Below are the code and all the weights of a small trained network. Each question names an input and a target symbol and asks about switching units off, where a switched-off unit gives its printed mean instead of its output.

import numpy as np


def w(rows, s, z=0):
    codes = np.array(rows[::2]) - 128.0
    scale = np.full(codes.shape[1], s)
    scale[-1] = z or s
    return codes * scale


def f(y):
    return y / 2 * (1 + np.tanh(0.7978845608 * (y + 0.044715 * y**3)))


def softmax(a):
    e = np.exp(a - a.max(-1, keepdims=True))
    return e / e.sum(-1, keepdims=True)


def log_softmax(a):
    a = a - a.max(-1, keepdims=True)
    return a - np.log(np.exp(a).sum(-1, keepdims=True))


def net(x, mask):
    ids = ['ΠΩαδζητφ'.index(c) for c in x.split()]
    T = len(ids)
    res = E[ids] + P[:T]
    u = 0
    for l in range(2):
        q, k, v = (res @ M[l].T for M in (Q, K, V))
        z = softmax(np.where(np.tri(T) > 0, q @ k.T / 3**0.5, -1e9)) @ v
        res = res + np.where(mask[u], z, O[l][:, -1]) @ O[l][:, :-1]
        u += 1
        y = f(res @ A[l][:, :-1].T + A[l][:, -1])
        res = res + np.where(mask[u : u + 8], y, B[l][:, -1]) @ B[l][:, :-1]
        u += 8
    return log_softmax(res[-1] @ U[:, :-1].T + U[:, -1])


Q, K, V, O, A, B = {}, {}, {}, {}, {}, {}
E = w([
[105,161,128,114,128,137],'Π',
[25,253,107,104,70,168],'Ω',
[128,86,131,60,108,164],'α',
[131,44,184,101,168,146],'δ',
[119,131,126,93,163,175],'ζ',
[82,96,130,73,116,133],'η',
[117,116,137,225,148,141],'τ',
[106,28,148,115,159,126],'φ',
],0.019)
P = w([
[71,111,87,160,149,125],'0',
[233,237,100,148,126,84],'1',
[201,101,173,200,158,74],'2',
[126,176,158,139,254,184],'3',
[127,167,87,135,86,69],'4',
[185,117,175,159,135,60],'5',
[34,164,180,181,144,128],'6',
],0.011)
Q[0] = w([
[138,139,2,97,165,52],'0.h1',
[147,164,149,70,195,41],'0.h1',
[58,78,79,170,172,8],'0.h1',
],0.0066)
K[0] = w([
[235,105,104,120,147,165],'0.h1',
[71,96,176,67,255,93],'0.h1',
[140,124,74,128,75,136],'0.h1',
],0.0079)
V[0] = w([
[176,196,200,211,144,119],'0.h1',
[74,121,136,152,159,60],'0.h1',
[63,108,133,255,93,167],'0.h1',
],0.0096)
O[0] = w([
[129,127,152,104,168,5,120],'0.h1',
[2,46,56,160,199,121,226],'0.h1',
[157,64,94,49,229,103,253],'0.h1',
],0.0086,0.0027)
A[0] = w([
[66,80,98,167,156,218,220],'0.n1',
[185,55,68,175,140,29,178],'0.n2',
[104,80,99,224,100,210,44],'0.n3',
[206,155,168,102,67,173,179],'0.n4',
[87,192,151,2,104,218,254],'0.n5',
[189,147,98,126,139,103,113],'0.n6',
[106,104,36,185,150,19,241],'0.n7',
[91,58,38,89,141,137,10],'0.n8',
],0.0082,0.0036)
B[0] = w([
[2,199,106,139,190,157,254],'0.n1',
[124,150,169,66,75,117,207],'0.n2',
[185,167,95,107,116,91,147],'0.n3',
[70,158,145,253,147,144,141],'0.n4',
[94,157,95,214,162,79,239],'0.n5',
[135,90,165,73,89,45,124],'0.n6',
[82,102,90,116,119,155,224],'0.n7',
[166,240,71,183,141,151,166],'0.n8',
],0.008,0.0074)
Q[1] = w([
[231,3,80,145,235,199],'1.h1',
[26,104,96,131,126,81],'1.h1',
[116,206,38,146,70,102],'1.h1',
],0.0055)
K[1] = w([
[50,80,67,205,116,122],'1.h1',
[32,86,140,154,181,152],'1.h1',
[69,132,88,88,3,227],'1.h1',
],0.0063)
V[1] = w([
[106,132,166,190,87,2],'1.h1',
[194,126,249,139,236,134],'1.h1',
[126,152,151,180,182,116],'1.h1',
],0.0071)
O[1] = w([
[163,199,186,4,223,179,23],'1.h1',
[115,167,158,210,92,40,27],'1.h1',
[228,138,135,118,116,101,254],'1.h1',
],0.012,0.0072)
A[1] = w([
[220,125,136,197,86,70,187],'1.n1',
[203,167,174,159,169,133,213],'1.n2',
[203,126,116,102,127,1,116],'1.n3',
[117,198,88,102,121,85,46],'1.n4',
[51,159,101,152,126,107,143],'1.n5',
[148,147,59,173,174,159,54],'1.n6',
[92,130,70,161,144,143,254],'1.n7',
[141,93,195,93,130,162,178],'1.n8',
],0.0089,0.0039)
B[1] = w([
[95,216,84,179,74,51,161],'1.n1',
[67,179,110,52,116,173,148],'1.n2',
[139,166,92,89,176,22,153],'1.n3',
[175,2,137,121,59,107,147],'1.n4',
[222,111,183,60,158,149,219],'1.n5',
[98,156,148,135,106,104,200],'1.n6',
[107,121,113,144,176,174,255],'1.n7',
[120,252,103,172,66,142,140],'1.n8',
],0.0075,0.014)
U = w([
[21,149,238,153,212,96,185],'Π',
[255,150,112,122,184,134,82],'Ω',
[75,188,165,140,85,162,48],'α',
[103,162,124,195,126,64,99],'δ',
[99,198,102,165,136,90,13],'ζ',
[97,159,152,193,211,159,248],'η',
[221,100,42,128,197,42,3],'τ',
[126,81,80,170,69,120,144],'φ',
],0.006,0.0034)

Each question gives the input, a string of symbols that net reads in full, and the target symbol t.
The units are the heads (3 rows each of Q, K, V and O) and the neurons (one row each of A and B). Each row of codes is followed by its name. A weight is (code - 128) times the scale printed after its matrix; where a second scale follows, it is the last column's (O, A, B and U).
mask holds one flag per unit, layer by layer, with each layer's heads first. A switched-off unit (its flag False) gives its mean, the last column of its rows in O or B, instead of its output. The means were averaged over made-up inputs and are rounded, as every weight is.
A unit's drop is (log p(t) with every unit on - log p(t) with that unit switched off) / (log p(t) with every unit on - log p(t) with every unit switched off).
The circuit of an input: a set's keep is (log p(t) with only the set's units on - log p(t) with every unit switched off) / (log p(t) with every unit on - log p(t) with every unit switched off). Starting from the 12 units with the biggest drops (on a tie, the unit counted first), units are removed one at a time, each time the one whose removal leaves the highest keep (on an exact tie, the one counted first), for as long as the keep stays at least 0.8.
circuit, biggest first: the units of the circuit, biggest drop first
most important unit: the unit with the biggest drop
k most important neurons: the k neurons with the biggest drops, biggest first
k most important neurons of layer l: the k neurons of layer l with the biggest drops, biggest first
input Ω δ δ, target Ω: 2 most important neurons : [0.n5, 0.n1]
input φ Ω φ, target φ: most important unit : 0.h1
input ζ δ ζ, target ζ: 4 most important neurons : [1.n1, 0.n7, 0.n1, 1.n2]
input φ α ζ, target φ: 2 most important neurons of layer 0 : [0.n1, 0.n8]
input α η δ, target α: 2 most important neurons of layer 1 : [1.n2, 1.n8]
input Ω τ ζ, target Ω: circuit, biggest first : [1.h1, 0.n5]
input φ α Π, target φ: circuit, biggest first : [0.h1, 0.n1, 1.h1]
input τ φ τ δ τ, target τ: 2 most important neurons : [0.n8, 0.n1]
input δ α Ω δ φ φ, target δ: circuit, biggest first : [1.h1, 1.n1, 0.n2, 0.n1]
input δ δ τ τ, target Π: 2 most important neurons : [0.n3, 0.n8]
input Ω φ Ω τ δ, target τ: circuit, biggest first : [0.h1, 0.n1, 1.n3]
input Ω α δ, target Ω: circuit, biggest first : [0.n5, 0.h1, 1.h1]
input δ φ ζ δ δ τ, target δ: 2 most important neurons : [1.n1, 0.n1]
input τ ζ Π, target τ: 2 most important neurons of layer 0 : [0.n1, 0.n4]
input Π τ δ δ τ φ, target δ: 4 most important neurons of layer 0 : [0.n2, 0.n1, 0.n5, 0.n3]
input Π η ζ δ α α, target δ: most important unit : 1.n1
input τ ζ δ τ δ, target τ: circuit, biggest first : [0.h1, 0.n1]
input Ω Ω Π τ φ Π, target τ: 3 most important neurons : [0.n1, 1.n3, 1.n6]
input Ω δ Π δ α, target δ: 2 most important neurons : [0.n5, 1.n1]
input φ φ Ω Π φ, target φ: 3 most important neurons : [0.n1, 0.n7, 0.n5]
input τ ζ δ τ Ω, target τ: 2 most important neurons of layer 0 : [0.n5, 0.n1]
input α α Π, target α: most important unit : 0.h1
input ζ τ τ α Ω, target τ: 2 most important neurons of layer 1 : [1.n4, 1.n5]
input Ω φ φ, target Ω: 3 most important neurons of layer 0 : [0.n5, 0.n2, 0.n8]
input Ω Ω α, target Ω: 2 most important neurons : [0.n5, 0.n1]
input φ ζ ζ δ τ δ, target δ: 2 most important neurons of layer 0 : [0.n2, 0.n7]
input τ τ α, target τ: circuit, biggest first : [0.h1]
